Here is a tiny trained network, its code and every weight. The questions are about switching its units off for an input and a target symbol, where a switched-off unit gives its printed mean instead of its output.

import numpy as np


def w(rows, s, z=0):
    codes = np.array(rows[::2]) - 128.0
    scale = np.full(codes.shape[1], s)
    scale[-1] = z or s
    return codes * scale


def f(y):
    return y / 2 * (1 + np.tanh(0.7978845608 * (y + 0.044715 * y**3)))


def softmax(a):
    e = np.exp(a - a.max(-1, keepdims=True))
    return e / e.sum(-1, keepdims=True)


def log_softmax(a):
    a = a - a.max(-1, keepdims=True)
    return a - np.log(np.exp(a).sum(-1, keepdims=True))


def net(x, mask):
    ids = ['ΛΩγζθμξπσψ'.index(c) for c in x.split()]
    T = len(ids)
    res = E[ids] + P[:T]
    u = 0
    for l in range(2):
        q, k, v = (res @ M[l].T for M in (Q, K, V))
        z = softmax(np.where(np.tri(T) > 0, q @ k.T / 4**0.5, -1e9)) @ v
        res = res + np.where(mask[u], z, O[l][:, -1]) @ O[l][:, :-1]
        u += 1
        y = f(res @ A[l][:, :-1].T + A[l][:, -1])
        res = res + np.where(mask[u : u + 16], y, B[l][:, -1]) @ B[l][:, :-1]
        u += 16
    return log_softmax(res[-1] @ U[:, :-1].T + U[:, -1])


Q, K, V, O, A, B = {}, {}, {}, {}, {}, {}
E = w([
[99,77,152,129],'Λ',
[77,110,146,208],'Ω',
[126,111,134,135],'γ',
[129,110,134,131],'ζ',
[87,74,154,132],'θ',
[123,110,137,134],'μ',
[43,85,153,169],'ξ',
[55,74,145,81],'π',
[216,92,134,17],'σ',
[255,85,158,251],'ψ',
],0.0088)
P = w([
[149,204,122,123],'0',
[154,185,39,128],'1',
[124,115,73,130],'2',
[145,221,175,115],'3',
[125,119,194,118],'4',
[133,116,12,147],'5',
[122,56,108,144],'6',
[128,168,233,114],'7',
[114,75,221,118],'8',
[132,42,6,160],'9',
[123,13,131,143],'10',
[112,125,234,120],'11',
[113,52,203,125],'12',
],0.011)
Q[0] = w([
[92,189,98,144],'0.h1',
[153,244,193,112],'0.h1',
[59,36,176,121],'0.h1',
[84,134,247,96],'0.h1',
],0.015)
K[0] = w([
[165,178,96,113],'0.h1',
[120,158,6,136],'0.h1',
[144,26,168,127],'0.h1',
[132,14,40,141],'0.h1',
],0.02)
V[0] = w([
[185,138,141,226],'0.h1',
[40,134,125,162],'0.h1',
[86,137,138,254],'0.h1',
[9,89,154,164],'0.h1',
],0.0075)
O[0] = w([
[196,94,126,192,117],'0.h1',
[162,182,106,115,11],'0.h1',
[182,167,87,165,5],'0.h1',
[130,250,92,131,74],'0.h1',
],0.011,0.0013)
A[0] = w([
[124,115,136,75,156],'0.n1',
[91,119,137,148,113],'0.n2',
[113,110,134,202,233],'0.n3',
[181,110,194,170,173],'0.n4',
[170,83,63,132,160],'0.n5',
[95,164,65,59,202],'0.n6',
[195,128,123,209,253],'0.n7',
[154,121,140,185,197],'0.n8',
[76,102,164,40,199],'0.n9',
[98,112,108,160,167],'0.n10',
[44,170,68,182,178],'0.n11',
[121,153,130,108,102],'0.n12',
[170,192,74,68,214],'0.n13',
[108,160,91,196,208],'0.n14',
[254,90,189,183,199],'0.n15',
[80,84,191,76,204],'0.n16',
],0.0088,0.0045)
B[0] = w([
[87,153,103,123,166],'0.n1',
[143,125,132,144,135],'0.n2',
[125,95,172,140,183],'0.n3',
[124,91,117,115,180],'0.n4',
[120,118,136,77,166],'0.n5',
[89,208,158,2,155],'0.n6',
[157,66,171,140,193],'0.n7',
[123,91,146,130,161],'0.n8',
[90,136,104,137,238],'0.n9',
[116,125,157,140,148],'0.n10',
[106,185,171,135,146],'0.n11',
[123,127,125,118,120],'0.n12',
[190,147,156,81,173],'0.n13',
[126,120,201,150,151],'0.n14',
[130,48,84,93,214],'0.n15',
[78,108,76,167,254],'0.n16',
],0.0094,0.0077)
Q[1] = w([
[81,254,100,124],'1.h1',
[187,25,160,56],'1.h1',
[119,237,34,171],'1.h1',
[99,210,77,100],'1.h1',
],0.0053)
K[1] = w([
[97,190,62,30],'1.h1',
[117,138,254,251],'1.h1',
[155,151,68,25],'1.h1',
[105,160,105,72],'1.h1',
],0.0057)
V[1] = w([
[77,103,182,187],'1.h1',
[124,82,162,137],'1.h1',
[120,115,222,150],'1.h1',
[176,113,52,2],'1.h1',
],0.0056)
O[1] = w([
[168,209,102,168,242],'1.h1',
[121,129,141,195,253],'1.h1',
[102,167,59,243,204],'1.h1',
[66,1,252,70,95],'1.h1',
],0.004,0.0055)
A[1] = w([
[144,110,139,160,172],'1.n1',
[93,139,41,126,220],'1.n2',
[173,158,134,150,254],'1.n3',
[149,168,131,111,74],'1.n4',
[107,178,185,93,163],'1.n5',
[106,107,136,86,171],'1.n6',
[118,182,133,97,133],'1.n7',
[146,183,131,145,171],'1.n8',
[132,123,127,151,167],'1.n9',
[248,168,113,157,110],'1.n10',
[139,193,136,121,139],'1.n11',
[134,118,157,151,169],'1.n12',
[145,157,150,146,161],'1.n13',
[158,153,132,118,107],'1.n14',
[127,161,118,138,132],'1.n15',
[175,165,107,114,121],'1.n16',
],0.012,0.0043)
B[1] = w([
[124,113,105,98,194],'1.n1',
[95,219,162,180,255],'1.n2',
[244,127,102,171,178],'1.n3',
[157,115,179,119,147],'1.n4',
[33,56,136,92,187],'1.n5',
[99,182,78,200,211],'1.n6',
[112,91,150,75,163],'1.n7',
[133,169,180,151,153],'1.n8',
[140,111,139,108,162],'1.n9',
[100,74,105,254,209],'1.n10',
[137,131,203,87,162],'1.n11',
[131,138,117,99,173],'1.n12',
[158,128,142,115,141],'1.n13',
[149,148,166,150,145],'1.n14',
[126,155,168,129,125],'1.n15',
[164,188,165,170,165],'1.n16',
],0.008,0.0073)
U = w([
[148,146,127,118,108],'Λ',
[198,153,102,211,3],'Ω',
[156,133,74,116,194],'γ',
[147,127,89,123,80],'ζ',
[150,147,152,112,158],'θ',
[151,131,97,132,129],'μ',
[163,145,253,122,193],'ξ',
[88,124,201,67,109],'π',
[45,136,113,184,167],'σ',
[142,29,96,135,77],'ψ',
],0.0061,0.0029)

Each question gives the input, a string of symbols that net reads in full, and the target symbol t.
The units are the heads (4 rows each of Q, K, V and O) and the neurons (one row each of A and B). Each row of codes is followed by its name. A weight is (code - 128) times the scale printed after its matrix; where a second scale follows, it is the last column's (O, A, B and U).
mask holds one flag per unit, layer by layer, with each layer's heads first. A switched-off unit (its flag False) gives its mean, the last column of its rows in O or B, instead of its output. The means were averaged over made-up inputs and are rounded, as every weight is.
A unit's drop is (log p(t) with every unit on - log p(t) with that unit switched off) / (log p(t) with every unit on - log p(t) with every unit switched off).
The circuit of an input: a set's keep is (log p(t) with only the set's units on - log p(t) with every unit switched off) / (log p(t) with every unit on - log p(t) with every unit switched off). Starting from the 12 units with the biggest drops (on a tie, the unit counted first), units are removed one at a time, each time the one whose removal leaves the highest keep (on an exact tie, the one counted first), for as long as the keep stays at least 0.8.
circuit, biggest first: the units of the circuit, biggest drop first
top k neurons: the k neurons with the biggest drops, biggest first
k most important neurons of layer l: the k neurons of layer l with the biggest drops, biggest first
drop when u is switched off: that unit's drop, to one decimal
input Ω Ω σ π Ω σ, target π: top 2 neurons : [0.n6, 0.n15]
input π Ω σ σ σ σ θ ψ ψ Ω, target ψ: circuit, biggest first : [0.h1, 0.n15, 0.n7]
input Ω γ σ ζ Ω Ω σ σ π Ω ψ σ σ, target ψ: circuit, biggest first : [0.h1, 0.n15, 1.n2]
input π σ Ω ψ, target ψ: circuit, biggest first : [0.n15, 1.n2, 0.h1]
input Ω γ π, target π: top 2 neurons : [0.n6, 1.n5]
input μ σ σ σ ξ Ω ζ Ω γ Ω ξ ξ ξ, target ξ: top 2 neurons : [0.n16, 0.n9]
input σ π Ω σ σ ξ Ω θ, target ξ: top 2 neurons : [0.n16, 1.n11]
input Λ σ Ω ξ ξ Ω σ ξ σ σ σ Λ, target σ: top neuron : [0.n16]
input σ γ θ Λ σ ζ π θ, target π: 2 most important neurons of layer 1 : [1.n5, 1.n10]
input σ ξ σ, target σ: top 2 neurons : [1.n2, 0.n16]
input Ω Ω ξ ξ Ω ξ σ ζ, target ξ: 2 most important neurons of layer 0 : [0.n16, 0.n13]
input Ω σ ψ Ω Ω γ γ, target Ω: top 2 neurons : [1.n10, 1.n3]
input σ ζ ξ π σ, target ξ: top 2 neurons : [0.n13, 0.n16]
input ξ σ σ σ Ω π σ θ σ σ ζ, target σ: 2 most important neurons of layer 1 : [1.n2, 1.n3]
input ξ Ω σ μ, target Ω: top 2 neurons : [0.n14, 1.n10]
input σ σ σ σ ξ γ Ω, target ξ: top 2 neurons : [0.n11, 0.n16]
input σ ξ Ω σ ξ ψ, target ψ: most important neuron of layer 0 : [0.n7]
input μ Ω θ σ π σ σ μ σ σ ζ θ, target σ: 2 most important neurons of layer 0 : [0.n16, 0.n9]
input σ Ω σ σ π Ω σ ζ σ, target σ: 2 most important neurons of layer 0 : [0.n16, 0.n9]
input π μ ξ, target π: 2 most important neurons of layer 0 : [0.n6, 0.n11]
input Ω Ω Ω, target Ω: 2 most important neurons of layer 1 : [1.n3, 1.n10]
input Λ γ ψ π ξ, target ψ: drop when 0.n16 is switched off : 0.0
input σ Ω ξ μ Ω σ σ Ω σ Ω, target Ω: drop when 0.n1 is switched off : 0.1
input μ σ σ π σ Ω, target π: drop when 0.n15 is switched off : 0.2
